Below are the code and all the weights of a small trained network. Each question names an input and a class and asks about switching units off, where a switched-off unit gives its printed mean instead of its output.

import numpy as np


def w(rows, s, z=0):
    codes = np.array(rows[::2]) - 128.0
    scale = np.full(codes.shape[1], s)
    scale[-1] = z or s
    return codes * scale


def norm(h):
    return h / np.sqrt((h * h).mean(-1, keepdims=True) + 1e-5)


def f(y):
    return np.maximum(y, 0)


def log_softmax(a):
    a = a - a.max(-1, keepdims=True)
    return a - np.log(np.exp(a).sum(-1, keepdims=True))


def net(x, mask):
    res = np.array(x, float).reshape(1, 4) / 4 @ E
    u = 0
    for l in range(3):
        y = f(norm(res) @ A[l][:, :-1].T + A[l][:, -1])
        res = res + np.where(mask[u : u + 5], y, B[l][:, -1]) @ B[l][:, :-1]
        u += 5
    return log_softmax(norm(res)[-1] @ U[:, :-1].T + U[:, -1])


A, B = {}, {}
E = w([
[126,137,144,127,129,125],'x0',
[205,110,187,153,45,163],'x1',
[188,155,113,120,180,216],'x2',
[143,146,186,254,212,90],'x3',
],0.0085)
A[0] = w([
[62,168,82,74,136,154,11],'0.n1',
[89,84,168,118,1,166,97],'0.n2',
[162,103,120,66,213,129,47],'0.n3',
[102,149,107,190,69,131,2],'0.n4',
[212,168,137,45,134,215,32],'0.n5',
],0.0076,0.0033)
B[0] = w([
[62,160,183,123,137,155,188],'0.n1',
[155,255,2,150,26,154,254],'0.n2',
[42,236,168,139,109,141,171],'0.n3',
[219,61,195,182,170,131,134],'0.n4',
[97,41,184,95,95,163,241],'0.n5',
],0.0071,0.0045)
A[1] = w([
[163,178,126,155,201,182,2],'1.n1',
[86,150,85,6,117,134,115],'1.n2',
[104,130,150,207,137,147,152],'1.n3',
[252,91,135,175,102,112,117],'1.n4',
[175,149,124,104,194,215,209],'1.n5',
],0.011,0.0032)
B[1] = w([
[129,208,68,64,144,144,187],'1.n1',
[88,122,200,215,123,156,254],'1.n2',
[65,93,3,119,142,163,200],'1.n3',
[5,140,246,136,79,171,202],'1.n4',
[161,126,144,55,207,197,229],'1.n5',
],0.011,0.0074)
A[2] = w([
[187,107,162,91,59,137,149],'2.n1',
[194,110,112,95,69,155,32],'2.n2',
[75,76,104,159,119,103,6],'2.n3',
[154,144,74,149,100,133,1],'2.n4',
[114,124,5,100,187,80,28],'2.n5',
],0.014,0.0017)
B[2] = w([
[195,67,26,84,208,19,224],'2.n1',
[241,103,217,69,190,49,193],'2.n2',
[164,99,137,240,90,71,225],'2.n3',
[103,205,145,84,30,1,155],'2.n4',
[249,102,130,132,157,46,254],'2.n5',
],0.009,0.0051)
U = w([
[29,155,132,237,68,115,154],'0',
[64,155,171,103,183,249,242],'1',
[180,102,109,198,195,22,57],'2',
[208,186,42,90,236,144,120],'3',
[184,163,113,77,51,55,172],'4',
[253,52,173,51,163,152,4],'5',
],0.019,0.0028)

Each question gives the input, the list of numbers given to net, and the class t.
The units are the neurons (one row each of A and B). Each row of codes is followed by its name. A weight is (code - 128) times the scale printed after its matrix; where a second scale follows, it is the last column's (A, B and U).
mask holds one flag per neuron, layer by layer. A switched-off neuron (its flag False) gives its mean, the last column of its row in B, instead of its output. The means were averaged over made-up inputs and are rounded, as every weight is.
A unit's drop is (log p(t) with every unit on - log p(t) with that unit switched off) / (log p(t) with every unit on - log p(t) with every unit switched off).
The circuit of an input: a set's keep is (log p(t) with only the set's units on - log p(t) with every unit switched off) / (log p(t) with every unit on - log p(t) with every unit switched off). Starting from the 12 units with the biggest drops (on a tie, the unit counted first), units are removed one at a time, each time the one whose removal leaves the highest keep (on an exact tie, the one counted first), for as long as the keep stays at least 0.8.
circuit, biggest first: the units of the circuit, biggest drop first
top k neurons: the k neurons with the biggest drops, biggest first
top k neurons in layer l: the k neurons of layer l with the biggest drops, biggest first
drop when u is switched off: that unit's drop, to one decimal
input [-1,-8,-2,-1], class 0: circuit, biggest first -> (1.n5)
input [8,0,1,5], class 3: top 2 neurons -> (1.n3, 1.n2)
input [-8,2,-1,6], class 0: top 2 neurons -> (1.n4, 1.n5)
input [-4,6,-3,0], class 4: circuit, biggest first -> (0.n2, 1.n2)
input [-5,2,0,0], class 4: top 3 neurons -> (1.n2, 0.n2, 1.n5)
input [-7,-8,1,-3], class 1: top 2 neurons -> (0.n1, 1.n3)
input [5,3,3,1], class 1: top 2 neurons in layer 2 -> (2.n5, 2.n2)
input [0,1,7,-1], class 5: top 4 neurons -> (0.n5, 1.n4, 1.n3, 1.n2)
input [7,-2,-4,1], class 2: top 2 neurons in layer 1 -> (1.n4, 1.n2)
input [-4,8,-1,-1], class 4: top 2 neurons -> (1.n5, 0.n2)
input [7,-2,-2,-8], class 0: top 2 neurons -> (1.n2, 1.n5)
input [2,-1,-7,3], class 2: top 3 neurons -> (1.n2, 1.n4, 2.n5)
input [-2,-1,1,2], class 3: drop when 1.n1 is switched off -> 0.1
input [-4,8,6,8], class 1: top neuron in layer 1 -> (1.n4)
input [-5,-8,-8,-6], class 0: drop when 1.n2 is switched off -> 0.8
input [7,-8,-7,-8], class 0: drop when 1.n2 is switched off -> 0.3
input [7,-1,-3,-4], class 0: top 2 neurons in layer 1 -> (1.n2, 1.n5)
